Here is a tiny trained network, its code and every weight. The questions are about switching its units off for an input and a target symbol, where a switched-off unit gives its printed mean instead of its output.

import numpy as np


def w(rows, s, z=0):
    codes = np.array(rows[::2]) - 128.0
    scale = np.full(codes.shape[1], s)
    scale[-1] = z or s
    return codes * scale


def norm(h):
    return h / np.sqrt((h * h).mean(-1, keepdims=True) + 1e-5)


def f(y):
    return np.maximum(y, 0)


def softmax(a):
    e = np.exp(a - a.max(-1, keepdims=True))
    return e / e.sum(-1, keepdims=True)


def log_softmax(a):
    a = a - a.max(-1, keepdims=True)
    return a - np.log(np.exp(a).sum(-1, keepdims=True))


def net(x, mask):
    ids = ['ΓΔΣΦαβεζμτ'.index(c) for c in x.split()]
    T = len(ids)
    res = E[ids] + P[:T]
    r = norm(res)
    for j in range(2):
        rows = slice(4 * j, 4 * j + 4)
        q, k, v = (r @ M[0][rows].T for M in (Q, K, V))
        z = softmax(np.where(np.tri(T) > 0, q @ k.T / 4**0.5, -1e9)) @ v
        o = O[0][rows]
        res = res + np.where(mask[j], z, o[:, -1]) @ o[:, :-1]
    y = f(norm(res) @ A[0][:, :-1].T + A[0][:, -1])
    res = res + np.where(mask[2:10], y, B[0][:, -1]) @ B[0][:, :-1]
    return log_softmax(norm(res)[-1] @ U[:, :-1].T + U[:, -1])


Q, K, V, O, A, B = {}, {}, {}, {}, {}, {}
E = w([
[92,114,202,64,113],'Γ',
[93,112,198,62,120],'Δ',
[92,111,201,68,110],'Σ',
[95,101,189,75,134],'Φ',
[94,112,197,64,115],'α',
[99,123,190,60,110],'β',
[253,252,150,25,102],'ε',
[64,102,155,145,199],'ζ',
[146,93,65,172,229],'μ',
[147,51,133,153,139],'τ',
],0.0067)
P = w([
[91,33,3,76,87],'0',
[116,78,106,65,149],'1',
[125,94,137,74,156],'2',
[127,111,157,90,158],'3',
[126,125,174,104,153],'4',
[131,136,196,116,144],'5',
[139,153,209,126,141],'6',
[141,164,220,139,144],'7',
[148,183,224,157,148],'8',
],0.0067)
Q[0] = w([
[136,156,138,155,62],'h1',
[109,89,124,195,87],'h1',
[119,168,202,153,147],'h1',
[154,185,244,183,163],'h1',
[111,128,135,144,106],'h2',
[78,120,2,166,107],'h2',
[171,105,226,82,203],'h2',
[115,170,56,194,45],'h2',
],0.0092)
K[0] = w([
[92,163,136,132,103],'h1',
[109,143,104,51,100],'h1',
[170,178,175,183,141],'h1',
[177,165,195,160,142],'h1',
[89,118,152,110,136],'h2',
[68,33,166,139,160],'h2',
[197,255,4,62,75],'h2',
[106,27,248,215,168],'h2',
],0.0092)
V[0] = w([
[102,155,185,100,109],'h1',
[137,255,112,126,145],'h1',
[216,96,116,138,147],'h1',
[206,110,153,82,66],'h1',
[117,125,114,99,79],'h2',
[170,188,120,154,103],'h2',
[134,114,71,113,179],'h2',
[120,48,146,129,148],'h2',
],0.0088)
O[0] = w([
[150,210,86,126,162,196],'h1',
[200,94,145,29,234,1],'h1',
[200,153,246,225,101,133],'h1',
[218,148,71,227,153,203],'h1',
[111,129,124,181,183,213],'h2',
[45,170,50,173,74,92],'h2',
[164,254,184,122,169,188],'h2',
[216,92,168,103,162,122],'h2',
],0.005,0.0042)
A[0] = w([
[127,182,36,166,135,42],'n1',
[170,35,48,161,207,129],'n2',
[175,14,41,137,196,104],'n3',
[47,145,73,128,118,58],'n4',
[125,142,218,129,133,156],'n5',
[156,176,216,103,169,252],'n6',
[184,164,165,75,25,189],'n7',
[102,167,110,203,254,21],'n8',
],0.0063,0.0026)
B[0] = w([
[145,88,106,145,88,151],'n1',
[88,95,253,36,76,148],'n2',
[86,82,198,91,34,147],'n3',
[211,155,62,102,164,148],'n4',
[185,105,97,122,90,201],'n5',
[172,50,187,123,127,255],'n6',
[34,46,123,153,189,181],'n7',
[151,107,183,79,69,174],'n8',
],0.006,0.0073)
U = w([
[137,137,106,125,153,23],'Γ',
[133,144,105,111,134,22],'Δ',
[136,146,112,115,133,3],'Σ',
[137,164,121,105,126,18],'Φ',
[146,172,128,97,100,11],'α',
[241,151,166,161,237,206],'β',
[243,177,22,76,101,221],'ε',
[36,223,129,39,214,175],'ζ',
[119,32,220,70,83,168],'μ',
[79,189,125,254,107,229],'τ',
],0.0065,0.0035)

Each question gives the input, a string of symbols that net reads in full, and the target symbol t.
The units are the heads (4 rows each of Q, K, V and O) and the neurons (one row each of A and B). Each row of codes is followed by its name. A weight is (code - 128) times the scale printed after its matrix; where a second scale follows, it is the last column's (O, A, B and U).
mask holds one flag per unit, heads first, then neurons. A switched-off unit (its flag False) gives its mean, the last column of its rows in O or B, instead of its output. The means were averaged over made-up inputs and are rounded, as every weight is.
A unit's drop is (log p(t) with every unit on - log p(t) with that unit switched off) / (log p(t) with every unit on - log p(t) with every unit switched off).
The circuit of an input: a set's keep is (log p(t) with only the set's units on - log p(t) with every unit switched off) / (log p(t) with every unit on - log p(t) with every unit switched off). Starting from all 10 units, units are removed one at a time, each time the one whose removal leaves the highest keep (on an exact tie, the one counted first), for as long as the keep stays at least 0.8.
units of the circuit, in order: the units of the circuit, biggest drop first
most important unit: the unit with the biggest drop
top k neurons: the k neurons with the biggest drops, biggest first
heads that matter: for each layer, one digit per head in row order, 1 if its drop is at least 0.15 and else 0, layers parted by /
input Σ μ β Φ μ τ ε, target τ: heads that matter	01
input ε Φ α, target ε: heads that matter	11
input Δ ε τ μ α τ ζ τ Φ, target τ: heads that matter	01
input τ ε τ Φ μ, target τ: units of the circuit, in order	(h2; n6)
input Δ α Γ Δ Φ Γ, target β: units of the circuit, in order	(h2; h1)
input ε α Γ τ Δ Φ, target τ: heads that matter	11
input μ τ ζ τ α ε Γ, target ε: top 4 neurons	(n4; n7; n6; n2)
input ε α β, target ε: most important unit	h2
input ε α Δ, target ε: units of the circuit, in order	(n4; h2; h1; n7)
input α ε α β τ, target τ: top 2 neurons	(n6; n5)
input Φ Σ Σ α ε α ζ, target ζ: top 2 neurons	(n6; n5)
input ε α τ Δ Δ, target τ: units of the circuit, in order	(h2; h1)
input ε α β ζ, target ζ: units of the circuit, in order	(h2; h1; n6; n4)
input μ ε τ τ α, target τ: units of the circuit, in order	(h2; h1; n6)
input ζ Σ τ ε Φ τ ζ, target τ: most important unit	h2
input α ε α, target ε: top 2 neurons	(n4; n7)
input ζ Γ Φ ε Σ, target ε: units of the circuit, in order	(h1; h2; n4; n6)
input ε α Φ, target ε: top 3 neurons	(n4; n6; n7)
input Δ ζ ζ ε Δ, target ζ: top 4 neurons	(n6; n5; n8; n1)
input Φ Γ Δ Δ, target β: units of the circuit, in order	(h2)
input α Φ ζ ε, target ζ: top 3 neurons	(n7; n5; n8)
input Σ τ Φ ε, target τ: top 2 neurons	(n7; n5)
input ζ Γ ε, target ζ: top 3 neurons	(n7; n5; n6)
input μ Γ μ Φ ε, target μ: top 3 neurons	(n7; n4; n1)
input ζ ζ τ ε β, target τ: top 2 neurons	(n6; n8)
input α τ β ε ζ α, target ζ: top 3 neurons	(n6; n8; n4)
input Φ Σ ε α Γ, target ε: most important unit	h1
